Below are the code and all the weights of a small trained network. Each question names an input and a target symbol and asks about switching units off, where a switched-off unit gives its printed mean instead of its output.

import numpy as np


def w(rows, s, z=0):
    codes = np.array(rows[::2]) - 128.0
    scale = np.full(codes.shape[1], s)
    scale[-1] = z or s
    return codes * scale


def f(y):
    return np.maximum(y, 0)


def softmax(a):
    e = np.exp(a - a.max(-1, keepdims=True))
    return e / e.sum(-1, keepdims=True)


def log_softmax(a):
    a = a - a.max(-1, keepdims=True)
    return a - np.log(np.exp(a).sum(-1, keepdims=True))


def net(x, mask):
    ids = ['ΓΦΩαβηλξ'.index(c) for c in x.split()]
    T = len(ids)
    res = E[ids] + P[:T]
    r = res
    for j in range(3):
        rows = slice(3 * j, 3 * j + 3)
        q, k, v = (r @ M[0][rows].T for M in (Q, K, V))
        z = softmax(np.where(np.tri(T) > 0, q @ k.T / 3**0.5, -1e9)) @ v
        o = O[0][rows]
        res = res + np.where(mask[j], z, o[:, -1]) @ o[:, :-1]
    y = f(res @ A[0][:, :-1].T + A[0][:, -1])
    res = res + np.where(mask[3:19], y, B[0][:, -1]) @ B[0][:, :-1]
    return log_softmax(res[-1] @ U[:, :-1].T + U[:, -1])


Q, K, V, O, A, B = {}, {}, {}, {}, {}, {}
E = w([
[182,125,172,201,133,87],'Γ',
[118,118,179,222,60,84],'Φ',
[167,165,108,108,95,165],'Ω',
[173,63,179,175,169,138],'α',
[68,71,169,207,26,123],'β',
[122,54,179,164,77,109],'η',
[160,2,165,92,122,161],'λ',
[51,90,92,219,205,153],'ξ',
],0.0082)
P = w([
[182,44,30,147,167,44],'0',
[132,111,145,169,98,248],'1',
[135,111,186,67,175,82],'2',
[107,89,32,53,99,2],'3',
[108,119,136,165,110,254],'4',
[135,133,235,40,170,107],'5',
],0.0072)
Q[0] = w([
[110,139,120,161,162,179],'H0',
[79,171,215,118,158,133],'H0',
[60,125,94,106,157,55],'H0',
[133,153,102,65,120,36],'H1',
[185,67,3,179,104,101],'H1',
[66,141,96,112,170,67],'H1',
[143,194,103,94,107,199],'H2',
[97,160,163,107,156,89],'H2',
[136,162,91,71,142,93],'H2',
],0.053)
K[0] = w([
[88,162,110,132,151,156],'H0',
[83,151,222,95,159,87],'H0',
[120,44,158,186,144,73],'H0',
[195,64,164,157,82,104],'H1',
[201,80,2,211,99,151],'H1',
[152,83,170,161,121,84],'H1',
[73,175,187,43,105,145],'H2',
[170,101,177,140,94,95],'H2',
[165,80,148,64,84,100],'H2',
],0.049)
V[0] = w([
[118,168,100,65,74,126],'H0',
[138,164,120,121,97,139],'H0',
[140,134,127,154,127,137],'H0',
[166,241,95,159,211,133],'H1',
[24,91,104,133,123,176],'H1',
[84,212,140,253,69,76],'H1',
[110,121,130,115,147,114],'H2',
[143,131,137,127,109,135],'H2',
[87,112,148,99,150,102],'H2',
],0.022)
O[0] = w([
[73,189,58,178,133,124,2],'H0',
[80,174,109,144,108,163,69],'H0',
[126,120,143,111,112,138,144],'H0',
[220,247,135,125,197,141,20],'H1',
[102,76,79,64,103,247,122],'H1',
[8,208,221,68,104,167,97],'H1',
[157,134,129,128,84,121,121],'H2',
[105,111,125,116,153,136,115],'H2',
[144,122,138,98,51,130,93],'H2',
],0.012,0.0082)
A[0] = w([
[187,188,182,141,139,211,113],'N0',
[174,175,159,158,68,248,87],'N1',
[127,126,65,125,99,197,44],'N2',
[121,151,135,236,174,199,114],'N3',
[142,226,108,122,62,207,73],'N4',
[172,131,82,127,163,58,42],'N5',
[164,155,150,107,141,59,66],'N6',
[159,164,110,136,59,102,109],'N7',
[99,162,80,59,181,101,1],'N8',
[154,205,35,79,169,60,87],'N9',
[121,152,206,128,141,109,114],'N10',
[76,183,143,132,118,186,8],'N11',
[190,125,171,121,113,202,153],'N12',
[152,215,153,104,157,44,56],'N13',
[132,129,154,125,139,54,166],'N14',
[123,206,162,99,142,170,117],'N15',
],0.013,0.0089)
B[0] = w([
[98,116,156,177,59,72,168],'N0',
[128,199,17,150,109,105,183],'N1',
[120,173,186,186,80,46,168],'N2',
[202,137,219,166,93,190,159],'N3',
[119,83,175,98,214,188,149],'N4',
[68,190,113,131,54,204,242],'N5',
[148,159,193,140,168,202,210],'N6',
[140,146,136,138,167,156,145],'N7',
[197,250,75,148,96,181,128],'N8',
[48,136,101,135,227,16,163],'N9',
[149,212,108,25,110,102,191],'N10',
[210,85,64,156,103,160,162],'N11',
[81,119,107,110,237,148,213],'N12',
[112,16,11,37,93,172,202],'N13',
[172,132,135,194,139,69,251],'N14',
[163,125,189,68,141,83,152],'N15',
],0.018,0.015)
U = w([
[202,120,45,112,144,199,109],'Γ',
[130,177,150,124,126,100,148],'Φ',
[97,168,35,182,193,151,145],'Ω',
[175,156,155,200,160,223,213],'α',
[34,107,167,114,121,227,159],'β',
[225,47,80,193,171,71,98],'η',
[137,100,34,193,85,188,2],'λ',
[160,65,123,143,252,204,151],'ξ',
],0.0032,0.0053)

Each question gives the input, a string of symbols that net reads in full, and the target symbol t.
The units are the heads (3 rows each of Q, K, V and O) and the neurons (one row each of A and B). Each row of codes is followed by its name. A weight is (code - 128) times the scale printed after its matrix; where a second scale follows, it is the last column's (O, A, B and U).
mask holds one flag per unit, heads first, then neurons. A switched-off unit (its flag False) gives its mean, the last column of its rows in O or B, instead of its output. The means were averaged over made-up inputs and are rounded, as every weight is.
A unit's drop is (log p(t) with every unit on - log p(t) with that unit switched off) / (log p(t) with every unit on - log p(t) with every unit switched off).
The circuit of an input: a set's keep is (log p(t) with only the set's units on - log p(t) with every unit switched off) / (log p(t) with every unit on - log p(t) with every unit switched off). Starting from the 12 units with the biggest drops (on a tie, the unit counted first), units are removed one at a time, each time the one whose removal leaves the highest keep (on an exact tie, the one counted first), for as long as the keep stays at least 0.8.
units of the circuit, in order: the units of the circuit, biggest drop first
most important unit: the unit with the biggest drop
top k neurons: the k neurons with the biggest drops, biggest first
which heads matter: for each layer, one digit per head in row order, 1 if its drop is at least 0.15 and else 0, layers parted by /
drop of u: that unit's drop, to one decimal
input α β η Γ, target α: which heads matter => 110
input λ Γ λ α, target λ: units of the circuit, in order => N5; H1
input λ λ Ω β, target λ: units of the circuit, in order => N5; H1
input ξ η η Γ, target ξ: top 2 neurons => N12; N5
input β Ω Γ Φ, target β: which heads matter => 010
input α β ξ β η, target Ω: most important unit => N1
input η Γ Γ β β, target λ: units of the circuit, in order => H1; N11; N1
input β Γ Γ α Γ, target Φ: units of the circuit, in order => H1; N10; N15
input Γ β Ω Γ η, target α: which heads matter => 010
input Γ ξ β β, target Γ: which heads matter => 010
input α η ξ β λ, target Ω: top 2 neurons => N1; N12
input Ω η Ω Φ Γ, target α: top 2 neurons => N3; N5
input Γ ξ Ω Ω λ, target α: which heads matter => 100
input β Γ β λ, target β: most important unit => H1
input η ξ ξ α α, target Ω: units of the circuit, in order => H1; N1; N12
input α η β Φ, target α: top 2 neurons => N5; N6
input Γ ξ β ξ, target Γ: units of the circuit, in order => N13; H1; N10
input Γ Γ η β β η, target η: units of the circuit, in order => H1; N5
input Ω Γ Γ λ, target Ω: units of the circuit, in order => H1; N9; H0
input λ Γ Φ Ω η, target α: most important unit => N3
input η Φ Ω Φ λ, target α: top 2 neurons => N3; N13
input ξ η ξ λ, target ξ: which heads matter => 110
input Φ β Γ Ω β, target α: which heads matter => 100
input λ β Γ, target Γ: drop of N13 => 1.8
